In the rows, 128 means zero.
127	200	107	135	153	99	158	168	147	129	166	136	129	90	100	135	133	139	140	103	157	123	67	136	131	81	198	118	152	149	135	129	102	156 => niden
166	145	152	133	145	94	81	121	133	120	163	140	110	153	138	113	117	122	102	135	152	104	170	124	124	153	81	109	108	117	111	157	139	128 => fireb
134	77	161	118	91	158	114	103	127	137	85	116	123	131	140	131	150	104	118	113	108	129	178	129	135	181	98	39	143	70	112	137	136	109 => fireb
138	96	116	122	120	138	140	106	125	112	103	113	173	144	94	156	130	106	109	108	144	120	116	107	141	153	110	119	113	111	110	116	122	90 => fove
132	104	144	131	105	128	148	100	118	119	120	109	137	133	120	142	143	101	103	138	155	94	115	111	162	135	98	143	129	134	96	105	141	85 => bafub
138	121	124	122	136	121	174	116	144	112	125	101	163	152	122	146	137	106	125	129	146	110	87	121	141	136	142	134	128	178	84	131	111	108 => niden
140	169	169	106	148	151	77	88	123	119	109	124	111	100	118	125	129	166	169	133	99	151	159	154	97	137	144	61	163	146	145	117	99	168 => bafub
134	166	96	131	127	126	142	129	134	108	157	145	150	85	113	141	95	107	139	94	164	95	71	110	152	112	121	126	117	149	134	110	119	130 => tif
169	147	136	147	126	124	73	87	114	128	168	83	173	139	78	126	141	111	53	98	206	181	162	96	165	186	87	24	127	88	205	122	163	92 => Zope
85	83	114	146	143	100	236	154	133	106	143	102	219	227	144	186	115	88	168	128	140	118	85	130	193	108	187	179	145	140	40	152	113	179 => tak
104	92	115	105	114	161	191	155	130	124	111	102	137	115	108	108	146	114	149	145	118	115	99	116	130	132	118	142	116	161	123	107	112	137 => tez
104	116	119	144	101	118	138	85	134	103	165	76	206	147	96	134	125	112	183	48	140	154	126	99	175	65	141	46	161	88	84	162	116	178 => niden
142	155	124	110	137	140	119	105	129	132	117	111	84	116	118	104	152	148	173	149	87	134	156	149	89	112	135	101	141	159	123	140	126	134 => bafub
119	92	84	113	125	159	204	170	141	119	108	130	147	84	139	148	127	124	144	141	119	89	69	111	135	159	130	192	128	160	132	106	105	132 => lopav
149	94	113	102	126	154	133	129	121	121	121	129	129	110	123	136	141	118	127	133	147	97	91	100	152	135	97	103	119	132	107	103	123	96 => lus
123	153	124	111	131	131	146	125	105	127	108	107	135	111	130	118	116	100	117	120	190	133	104	123	154	151	109	180	122	154	134	82	132	119 => fireb
170	148	92	128	144	76	125	87	126	106	120	122	148	113	114	142	114	122	133	123	150	110	134	115	46	166	14	130	93	192	134	113	112	51 => zab
106	120	138	135	128	124	156	141	126	115	129	131	158	115	130	150	119	114	109	135	140	97	96	137	143	124	139	181	133	156	104	96	117	139 => tak
139	155	136	115	131	123	93	119	121	132	117	118	109	121	159	128	136	122	109	139	143	116	126	116	134	126	139	135	150	104	132	128	140	134 => gupil
117	101	135	118	146	138	147	156	137	140	108	96	146	165	139	132	148	116	126	138	105	142	145	118	122	141	151	126	139	99	103	152	130	141 => tez
132	190	118	164	160	102	92	91	131	122	159	204	132	99	115	127	72	107	110	102	163	144	125	166	140	128	130	132	106	165	161	110	128	152 => tif
130	90	108	124	115	120	114	143	140	130	139	141	125	125	146	126	130	128	136	128	92	105	151	85	108	107	127	116	100	102	133	131	116	128 => gupil
116	122	141	154	98	146	140	72	138	111	146	136	148	98	111	127	105	102	141	118	125	127	142	146	149	122	126	32	125	190	134	162	137	150 => bafub
126	148	106	102	138	138	149	134	113	124	116	123	128	108	105	136	154	109	137	134	147	95	88	96	159	109	129	155	140	149	129	99	122	111 => kopip
132	203	142	142	144	110	137	73	143	121	137	115	127	151	70	128	128	141	89	103	180	143	87	141	130	86	156	106	158	166	178	132	115	97 => niden
108	162	76	152	175	57	135	139	151	137	177	193	137	71	103	127	122	159	155	95	121	113	92	86	83	60	136	158	126	177	123	110	79	167 => Zope
101	85	119	108	115	127	180	127	127	123	105	126	147	146	120	127	157	116	145	144	125	109	105	114	162	131	153	168	129	126	103	107	110	142 => fove
119	149	121	124	120	115	109	133	123	113	147	127	137	78	129	134	133	169	172	128	136	154	127	137	109	104	194	137	148	127	161	122	125	217 => lus
145	140	122	141	156	140	126	166	141	112	181	152	143	98	91	120	109	147	122	102	111	131	65	135	153	130	117	113	135	113	72	124	117	132 => fove
123	136	158	140	130	142	134	90	134	120	142	114	169	147	105	144	105	113	84	107	168	143	111	102	181	141	133	67	135	149	166	127	129	100 => fireb
139	127	144	125	110	122	145	142	122	125	114	99	154	145	118	167	138	119	101	123	177	95	132	109	150	157	118	152	131	94	137	99	124	101 => tif
133	123	173	175	123	115	101	147	141	115	188	138	199	57	139	140	90	160	114	91	180	196	127	162	132	198	155	75	138	137	126	137	123	199 => lopav
136	134	166	136	130	109	85	112	129	120	115	165	126	119	145	130	127	101	86	139	156	113	150	149	120	151	139	103	125	143	106	149	148	133 => kopip
122	121	118	130	139	102	127	111	124	141	91	79	172	137	128	133	150	94	60	127	195	138	171	130	108	169	117	183	136	131	157	115	150	99 => tak
148	119	160	91	142	131	90	107	119	156	93	109	79	142	137	115	211	148	130	162	124	131	157	113	112	132	165	78	166	87	128	141	134	122 => bafub
120	158	151	122	163	133	111	109	137	139	100	138	115	111	140	137	142	125	101	155	110	136	152	140	117	149	190	124	162	149	169	137	128	156 => bafub
74	86	135	126	132	118	171	127	126	141	127	139	147	176	154	106	141	89	108	124	159	171	92	99	188	112	203	124	139	105	142	134	145	152 => fireb
113	75	146	112	160	151	162	144	136	141	79	134	132	169	139	139	149	121	113	170	92	107	133	118	123	160	109	158	137	134	116	121	104	118 => tez
121	109	144	125	154	77	131	140	118	147	134	100	157	185	164	142	152	100	75	135	185	152	133	70	139	148	161	176	124	95	133	131	135	126 => gupil
134	119	99	152	129	155	127	116	161	127	125	150	146	120	117	124	115	106	71	106	141	117	108	121	152	140	148	80	131	130	156	156	144	118 => Zope
110	133	116	125	128	123	146	125	114	119	128	100	139	152	110	141	149	81	121	145	119	101	146	128	143	103	146	145	132	130	114	139	152	149 => tak
146	130	115	119	120	137	130	109	114	126	120	132	128	104	124	144	134	136	146	124	164	108	90	109	146	128	110	136	126	142	135	96	104	126 => gupil
139	139	118	103	150	139	112	130	138	131	113	129	95	120	121	100	156	129	136	150	83	108	152	126	116	142	126	147	122	137	129	129	114	137 => zab
134	155	135	107	144	139	134	148	127	134	124	112	124	83	87	132	153	163	151	129	141	108	106	114	114	122	120	137	140	148	135	94	85	145 => tez
142	122	143	147	105	113	122	73	132	135	124	91	118	182	106	121	173	146	120	142	139	131	160	126	115	104	128	81	148	137	111	179	157	118 => Zope
125	142	167	98	133	122	122	56	113	146	108	108	88	153	121	123	177	116	106	148	143	113	127	95	146	122	119	117	150	142	123	127	125	94 => lopav
124	148	98	117	148	123	124	111	121	132	97	138	122	126	136	141	134	98	144	117	113	122	117	118	122	115	154	146	131	134	83	118	123	146 => Zope
128	150	88	126	151	156	134	129	143	110	119	150	118	127	86	132	101	114	128	114	107	122	122	144	113	96	149	89	130	135	160	159	129	152 => lus
109	101	131	106	136	131	134	99	135	136	93	112	126	169	100	125	171	129	142	153	73	105	180	107	122	100	149	126	134	130	106	150	116	130 => fove
100	123	134	130	124	130	117	140	140	102	133	153	140	105	142	121	107	125	161	123	69	163	141	142	86	119	197	46	141	118	155	168	138	217 => fireb
122	97	114	122	144	115	172	106	133	111	137	114	173	175	117	153	126	103	144	128	131	90	120	105	143	128	91	139	123	161	100	131	97	127 => tak
117	101	155	153	103	144	84	89	158	117	144	140	135	148	118	102	122	127	105	117	83	132	190	136	127	93	147	31	131	106	159	181	139	150 => niden
108	130	180	130	142	130	120	71	125	128	129	120	137	150	156	119	119	111	123	130	129	169	137	134	143	146	153	94	151	161	113	153	130	162 => bafub
131	87	81	158	122	79	145	149	133	120	194	131	186	150	142	119	107	77	152	82	152	150	134	101	139	106	101	77	80	108	80	158	141	125 => niden
135	156	144	119	142	149	96	111	121	119	114	154	110	87	129	126	121	168	176	133	113	154	118	162	99	123	156	76	156	145	150	114	108	168 => bafub
120	123	146	96	129	165	144	94	124	132	71	109	101	156	115	117	166	132	134	154	101	118	123	132	147	138	134	143	149	138	132	106	108	109 => zab
115	177	147	136	123	125	113	107	132	129	122	127	92	122	117	97	138	136	88	131	149	132	102	142	112	96	157	114	166	138	143	154	154	154 => Zope
140	120	118	118	139	105	150	122	122	124	124	100	151	175	146	144	141	89	94	127	178	102	103	83	158	148	99	197	128	119	96	135	142	80 => kopip
116	146	186	116	124	121	93	82	121	141	76	96	115	164	127	126	168	111	62	148	143	142	185	130	131	159	155	108	156	96	175	130	146	106 => zab
120	89	142	118	134	141	104	117	149	120	91	132	131	116	134	90	142	124	82	170	78	120	183	136	76	162	87	114	134	167	152	124	146	82 => kopip
130	140	146	117	136	148	116	153	116	128	124	126	126	93	126	125	140	147	153	142	116	134	136	137	116	137	124	113	148	150	126	123	122	151 => kopip
134	133	101	130	140	125	142	165	132	169	102	137	127	83	149	160	154	124	112	124	159	120	111	111	136	140	187	166	132	124	140	111	115	124 => gupil
117	92	93	182	117	110	122	91	137	136	214	133	209	90	110	127	103	119	169	22	160	153	105	56	184	74	74	52	107	131	73	174	115	138 => zab
117	99	139	120	117	158	145	104	132	118	74	109	135	170	156	131	133	110	115	149	109	114	127	132	129	149	126	120	159	131	104	152	141	140 => Zope
180	146	186	129	138	121	34	237	121	135	156	134	135	73	154	145	134	165	73	137	164	125	173	131	112	196	117	64	137	39	141	105	141	107 => kopip
79	144	121	119	104	113	174	137	131	130	132	142	105	98	112	125	160	151	205	133	88	104	97	121	117	32	204	126	151	151	113	115	108	181 => tif
116	142	99	135	138	117	144	143	152	132	145	133	141	80	115	117	137	141	152	113	98	139	122	138	110	122	188	155	136	144	105	158	119	192 => fove
113	148	140	132	121	106	153	107	117	113	135	120	146	119	124	147	118	104	109	112	181	120	78	115	153	120	134	156	137	143	98	114	131	125 => lopav
121	119	165	121	141	109	124	130	128	130	115	127	137	161	131	141	143	135	99	141	134	120	125	115	124	131	146	128	142	108	102	140	123	119 => fove
122	130	140	120	138	126	118	110	142	135	117	128	127	132	131	127	131	118	95	128	117	113	138	100	109	126	142	143	119	141	139	120	124	101 => tif
148	107	129	136	119	112	114	112	120	141	112	137	143	122	127	153	136	149	152	98	175	142	142	110	72	138	116	105	102	125	140	135	107	127 => tif
112	145	127	139	118	148	118	109	133	148	79	139	113	92	119	130	143	120	90	123	131	122	138	141	120	124	162	129	150	140	145	121	138	135 => Zope
117	163	94	119	85	133	150	123	128	110	131	110	123	54	103	124	134	138	170	114	139	112	111	137	131	105	160	147	137	138	155	106	125	168 => lopav
130	131	142	136	139	130	132	83	120	145	122	143	115	125	116	124	133	142	134	117	163	148	98	125	126	105	116	87	133	169	124	118	114	86 => bafub
118	144	134	127	105	119	156	131	106	126	98	106	143	107	120	162	137	118	132	113	163	110	93	120	135	124	132	160	142	135	78	79	117	126 => Zope
144	159	142	107	149	123	120	105	139	126	121	101	137	127	123	131	132	108	108	123	150	111	144	111	138	161	124	98	142	152	127	139	122	122 => fireb
86	127	133	154	118	126	147	37	143	109	113	166	183	102	88	162	108	129	156	90	119	142	95	125	152	91	176	79	135	202	146	113	85	148 => zab
129	122	122	122	127	107	149	139	126	127	122	122	138	108	135	133	138	94	115	136	156	108	133	115	131	157	124	146	115	151	115	120	136	130 => fireb
---
202	95	79	160	108	136	148	151	101	176	139	159	108	115	122	92	106	116	83	162	98	153	163	141	91	130	176	105	149	105	64	137	115	141 => zufod
126	81	188	95	153	92	126	138	85	95	135	133	148	155	152	165	165	146	135	145	143	108	141	101	148	119	163	99	149	131	162	140	150	91 => Madul
161	149	144	126	135	101	135	170	134	99	155	146	121	141	127	133	135	93	96	181	129	144	144	131	167	104	154	115	173	116	110	108	163	118 => Dizap
125	156	122	104	126	131	98	135	95	156	132	140	123	104	161	89	82	127	122	194	118	134	141	130	143	133	162	132	124	156	123	121	136	117 => puvi
154	108	126	114	97	129	176	165	144	153	141	130	149	91	94	145	113	139	111	134	130	123	139	106	139	138	133	186	109	113	71	82	97	105 => zufod
85	115	139	72	71	65	174	184	112	186	158	100	120	89	111	125	103	89	186	71	121	133	162	132	120	134	160	125	174	96	135	87	163	116 => Dizap
83	150	139	113	162	88	136	144	128	101	133	155	107	107	105	130	128	114	168	133	114	104	145	127	169	149	133	110	132	81	101	110	188	49 => Tar
131	143	169	96	154	173	88	116	182	175	88	142	133	136	140	125	166	129	131	177	101	119	163	109	128	108	135	82	125	145	82	173	151	117 => Pev
195	125	76	131	126	125	98	148	133	138	140	150	112	78	151	133	132	147	103	149	99	175	91	155	116	96	163	121	78	139	67	146	107	157 => Tar
132	119	167	151	118	97	204	162	96	129	205	105	110	84	115	101	92	141	139	124	132	131	152	105	114	168	183	143	123	97	127	81	127	63 => Tar
68	132	175	130	125	189	121	112	98	163	133	124	147	118	105	99	130	101	151	153	112	104	158	101	92	112	137	103	104	146	118	173	118	84 => mizin
119	93	135	127	108	124	145	102	139	129	131	144	179	109	130	153	132	114	112	169	158	126	141	108	121	111	133	145	130	121	162	156	116	147 => Zanu
153	114	134	88	107	147	114	139	156	168	119	125	176	105	72	82	150	98	148	158	79	133	159	158	137	148	85	150	132	135	91	140	162	108 => puvi
158	86	72	102	126	76	103	158	43	150	162	174	123	153	124	122	83	77	125	176	113	164	150	144	180	116	133	124	137	125	108	132	98	132 => puvi
138	94	87	92	168	120	107	133	92	145	118	167	85	65	153	142	110	151	131	179	122	121	135	121	139	177	165	124	116	98	110	137	164	138 => Zanu
167	129	163	142	128	114	115	124	140	88	133	129	175	150	130	166	163	151	128	167	160	143	111	135	151	115	113	129	145	149	143	126	147	117 => Madul
108	120	142	123	130	77	204	150	108	150	195	125	163	112	129	143	71	117	175	141	154	159	152	121	140	171	111	142	120	100	138	118	117	98 => Terib
121	95	77	138	154	128	145	110	113	94	107	134	82	84	106	120	148	117	172	115	102	105	113	134	108	163	146	97	104	82	128	118	172	131 => mizin
179	133	142	156	132	158	150	160	110	104	108	139	130	181	122	123	130	94	14	98	54	128	153	137	112	117	133	123	163	106	104	144	111	112 => Tar
157	63	123	96	80	100	137	158	120	158	112	119	121	68	144	128	125	150	184	145	182	122	109	107	114	113	189	139	116	139	119	94	118	142 => duso
158	119	113	118	79	128	152	166	78	170	103	116	124	108	132	135	104	95	125	118	133	124	117	172	102	159	150	141	166	115	138	114	101	163 => Dizap
146	130	144	89	120	115	161	118	181	103	97	135	122	100	173	131	124	125	107	180	143	108	114	133	147	100	169	115	100	146	149	118	116	151 => Pev
87	130	153	127	122	82	150	149	44	159	143	133	134	125	154	180	106	158	126	152	168	126	137	114	141	134	191	133	131	89	162	93	148	109 => Tar
172	148	120	140	111	189	140	108	164	140	112	131	117	131	99	77	118	113	69	115	57	139	132	159	82	150	110	115	132	152	105	145	94	142 => nupe
131	89	94	66	112	155	144	166	145	154	123	134	83	66	137	77	90	23	130	103	79	140	118	162	83	133	110	106	132	144	162	167	136	206 => nupe
119	136	113	133	131	125	119	121	151	119	142	167	146	83	106	121	148	96	73	145	102	153	124	144	115	115	115	141	151	97	107	157	167	136 => nupe
148	111	106	80	126	118	100	123	143	118	83	135	164	114	162	125	134	133	170	194	112	96	124	113	159	97	150	134	89	165	107	101	94	153 => Dizap
118	76	127	108	141	108	166	140	98	132	124	125	120	133	88	118	129	120	165	118	145	109	126	120	138	181	132	123	94	95	132	123	130	87 => puvi
129	142	100	111	136	113	97	163	137	123	149	163	135	129	162	175	120	129	100	176	169	136	134	104	156	60	147	131	123	131	147	117	130	192 => Tar
155	136	121	131	126	171	119	175	204	150	110	136	97	130	144	99	129	115	76	129	169	124	118	105	103	93	150	113	123	151	93	159	122	164 => zufod
148	156	141	167	119	176	184	132	207	133	97	117	153	153	93	128	150	71	123	107	97	150	144	168	77	134	75	82	152	99	106	166	155	134 => Dizap
99	91	127	79	125	81	154	128	166	134	153	100	105	107	139	155	139	116	194	114	177	128	105	72	129	132	186	106	87	130	193	112	139	158 => Zanu
130	101	127	90	97	145	155	143	120	152	67	131	153	126	144	139	123	133	85	173	156	89	112	126	108	103	167	135	95	144	158	107	92	187 => nupe
157	148	139	120	121	198	104	111	159	109	94	126	108	119	119	89	118	166	123	138	120	134	104	142	99	145	129	97	91	186	131	132	158	121 => duso
114	143	75	102	164	106	122	90	114	107	142	199	112	70	110	141	123	111	157	203	131	108	129	132	135	188	154	108	134	84	134	121	140	116 => nupe
83	126	123	169	126	110	159	89	123	129	132	136	114	124	126	116	109	109	139	120	142	107	130	137	126	131	115	140	137	97	163	134	121	149 => Madul
171	74	138	104	91	129	190	153	197	138	137	104	87	138	98	86	110	68	114	79	141	148	132	97	94	159	152	94	133	137	169	140	135	144 => Zanu
84	128	118	156	110	159	140	90	100	136	142	158	203	145	55	128	138	136	70	112	100	115	158	159	101	112	71	161	106	100	133	164	123	136 => Madul
158	126	139	131	111	128	162	132	152	116	145	149	116	47	127	126	92	115	126	156	127	161	116	130	115	166	124	139	151	123	97	116	131	87 => nupe
156	109	154	138	130	95	209	145	149	72	118	111	157	155	85	116	159	62	145	115	169	90	101	130	123	213	137	134	146	80	158	120	108	76 => Dizap
112	154	110	109	125	111	149	108	105	159	143	134	139	92	135	121	89	131	147	142	108	141	145	177	125	199	113	136	132	106	158	119	155	135 => Pev
88	116	104	121	168	109	100	120	115	170	129	128	110	58	153	129	167	62	207	183	143	121	90	156	135	135	140	131	101	90	146	167	161	195 => Pev
116	111	156	136	113	184	134	134	61	178	112	119	167	116	118	89	104	85	60	120	60	161	123	170	93	137	98	150	109	134	129	196	152	141 => Terib
106	138	120	53	142	89	150	158	107	130	155	160	83	91	140	177	121	124	80	140	155	137	89	153	168	146	178	137	104	106	162	129	160	147 => zufod
110	144	167	97	122	74	168	166	101	139	168	112	148	122	142	125	112	95	142	132	141	122	130	156	153	147	146	138	161	122	150	135	113	100 => Terib
108	113	126	117	101	114	120	197	113	166	116	133	160	121	151	140	101	88	150	148	149	134	162	130	116	76	129	101	158	131	91	154	140	119 => Zanu
173	143	133	81	128	114	109	155	193	118	128	115	126	130	156	160	147	123	160	168	140	162	100	91	157	95	156	103	96	180	104	105	129	130 => mizin
136	139	88	132	140	151	59	77	59	116	137	156	146	100	104	114	133	118	115	175	58	168	102	187	150	147	99	144	105	140	139	147	175	160 => Dizap
156	106	122	119	130	168	201	159	201	110	79	127	140	122	109	99	103	131	136	123	122	93	168	110	92	168	98	108	111	107	102	103	148	121 => Dizap
135	96	82	144	121	93	155	143	51	118	152	161	134	107	149	117	64	119	112	167	138	145	145	156	135	140	126	136	133	107	132	127	121	131 => mizin
163	49	127	124	139	110	170	181	141	140	119	117	118	84	124	93	147	92	107	163	147	140	89	132	125	138	136	158	94	101	122	126	165	177 => nupe
178	75	80	92	123	61	200	147	127	89	120	157	89	110	114	109	121	80	132	123	133	117	103	156	116	176	183	84	110	84	150	123	140	126 => Madul
155	152	146	110	124	116	168	187	166	145	147	117	111	115	136	125	112	116	97	137	139	167	118	172	122	144	138	103	126	130	106	156	159	111 => Zanu
98	158	129	102	128	130	150	156	150	130	138	137	77	150	101	125	107	105	78	80	108	138	139	176	153	107	93	111	141	117	129	147	147	131 => puvi
139	125	99	86	155	124	137	160	157	127	147	144	87	50	149	117	137	82	155	177	116	118	114	127	124	129	181	111	105	116	112	131	160	152 => zufod
193	100	93	80	107	152	131	176	186	102	118	167	139	120	81	138	135	124	123	128	154	137	127	115	110	123	119	85	93	150	64	149	106	96 => mizin
75	135	107	141	180	115	104	100	93	177	153	154	102	141	150	128	120	138	174	169	125	120	163	73	133	140	178	94	113	101	108	134	135	116 => zufod
127	147	129	139	110	134	116	121	141	103	127	111	163	132	117	106	153	124	139	138	128	107	109	153	120	97	138	124	99	155	160	123	120	145 => Tar
186	39	64	72	149	64	170	163	175	92	116	158	98	112	134	137	119	124	168	124	173	122	134	130	156	175	111	108	134	89	143	117	145	157 => puvi
120	105	126	97	130	83	121	150	141	132	99	156	153	116	162	134	140	17	123	187	133	145	108	122	157	76	148	118	120	110	123	167	155	147 => Pev
129	99	122	129	149	130	166	124	206	124	105	116	111	138	92	130	161	135	167	81	126	103	138	118	132	136	93	109	119	98	114	131	139	149 => Terib
159	79	138	120	98	74	183	146	135	129	131	103	150	114	142	131	108	143	162	110	150	162	113	128	130	143	138	122	118	129	138	109	140	120 => Terib
149	157	96	79	108	84	53	90	101	95	161	166	155	64	136	114	122	125	131	145	82	168	82	159	153	150	160	146	107	167	134	141	131	91 => Tar
147	130	86	64	113	111	151	162	161	204	122	129	108	88	120	121	113	140	157	131	87	124	161	159	121	147	134	129	117	112	100	95	157	181 => Madul
142	124	150	130	131	117	136	122	112	159	143	154	153	97	144	135	105	121	125	217	141	139	166	121	156	150	130	153	156	107	119	119	144	118 => Pev
104	141	81	109	146	128	137	124	121	94	86	173	145	161	104	150	127	64	114	162	92	129	131	143	143	109	112	80	95	100	124	140	176	125 => mizin
74	119	159	64	156	156	91	121	169	180	40	127	163	147	163	167	160	138	157	144	112	113	129	81	131	99	127	102	62	138	136	154	183	151 => Tar
132	116	90	118	108	76	166	154	110	106	161	155	111	133	104	139	97	128	105	80	160	142	117	165	132	147	131	116	122	97	160	125	123	130 => Tar
132	106	124	117	132	144	141	95	115	158	81	118	136	150	146	127	97	125	161	134	96	139	139	144	131	173	90	117	118	136	156	134	127	140 => puvi
99	107	113	110	156	102	114	125	183	141	118	163	104	154	125	123	141	131	141	124	176	126	122	117	152	102	121	89	83	115	133	173	144	152 => Tar
92	135	158	131	148	178	168	146	160	89	130	118	94	95	93	121	110	59	106	80	114	122	87	113	131	136	84	151	96	120	132	154	135	117 => Terib
130	168	119	155	135	161	153	121	111	115	103	135	169	121	154	138	111	113	96	189	113	134	126	149	95	126	141	115	109	118	131	139	133	123 => puvi
